Here is a tiny trained network, its code and every weight. The questions are about switching its units off for an input and a class, where a switched-off unit gives its printed mean instead of its output.

import numpy as np


def w(rows, s, z=0):
    codes = np.array(rows[::2]) - 128.0
    scale = np.full(codes.shape[1], s)
    scale[-1] = z or s
    return codes * scale


def f(y):
    return y / 2 * (1 + np.tanh(0.7978845608 * (y + 0.044715 * y**3)))


def log_softmax(a):
    a = a - a.max(-1, keepdims=True)
    return a - np.log(np.exp(a).sum(-1, keepdims=True))


def net(x, mask):
    res = np.array(x, float).reshape(1, 6) / 4 @ E
    y = f(res @ A[0][:, :-1].T + A[0][:, -1])
    res = res + np.where(mask, y, B[0][:, -1]) @ B[0][:, :-1]
    return log_softmax(res[-1] @ U[:, :-1].T + U[:, -1])


A, B = {}, {}
E = w([
[128,128,128,128],'x0',
[128,128,127,129],'x1',
[41,121,227,23],'x2',
[130,128,128,128],'x3',
[139,3,88,85],'x4',
[119,183,5,37],'x5',
],0.013)
A[0] = w([
[81,100,192,184,76],'n1',
[27,119,216,22,6],'n2',
[113,2,135,56,115],'n3',
[105,80,197,159,108],'n4',
[100,228,181,146,92],'n5',
[99,228,173,140,68],'n6',
[50,175,69,47,169],'n7',
[88,81,216,200,195],'n8',
[187,51,97,120,66],'n9',
],0.011,0.0025)
B[0] = w([
[152,80,46,86,189],'n1',
[227,205,124,254,254],'n2',
[14,160,206,164,215],'n3',
[146,69,39,65,190],'n4',
[58,163,129,122,205],'n5',
[40,133,181,142,199],'n6',
[179,14,75,36,214],'n7',
[154,64,106,52,222],'n8',
[74,175,152,187,175],'n9',
],0.0097,0.017)
U = w([
[149,127,112,48,215],'0',
[5,179,148,147,151],'1',
[218,198,119,219,1],'2',
],0.018,0.0026)

Each question gives the input, the list of numbers given to net, and the class t.
The units are the neurons (one row each of A and B). Each row of codes is followed by its name. A weight is (code - 128) times the scale printed after its matrix; where a second scale follows, it is the last column's (A, B and U).
mask holds one flag per neuron, in row order. A switched-off neuron (its flag False) gives its mean, the last column of its row in B, instead of its output. The means were averaged over made-up inputs and are rounded, as every weight is.
A unit's drop is (log p(t) with every unit on - log p(t) with that unit switched off) / (log p(t) with every unit on - log p(t) with every unit switched off).
unit that matters most: the unit with the biggest drop
k most important neurons: the k neurons with the biggest drops, biggest first
drop when u is switched off: that unit's drop, to one decimal
input [-1,-8,-8,-3,6,7], class 2: unit that matters most : n9
input [5,-5,0,6,1,0], class 1: 4 most important neurons : n2, n7, n8, n4
input [7,-5,4,-4,-2,3], class 2: 3 most important neurons : n2, n8, n4
input [8,5,4,4,3,3], class 2: 3 most important neurons : n2, n8, n6
input [-5,-7,3,5,-3,4], class 0: 3 most important neurons : n7, n3, n9
input [3,7,0,8,-6,7], class 0: 2 most important neurons : n7, n3
input [-5,-8,2,3,-6,7], class 0: 2 most important neurons : n7, n3
input [0,3,5,-4,0,2], class 2: drop when n2 is switched off : 0.7
input [3,-1,7,1,-7,-7], class 0: drop when n9 is switched off : 0.1
input [-2,7,1,-4,8,-5], class 1: drop when n3 is switched off : 2.7
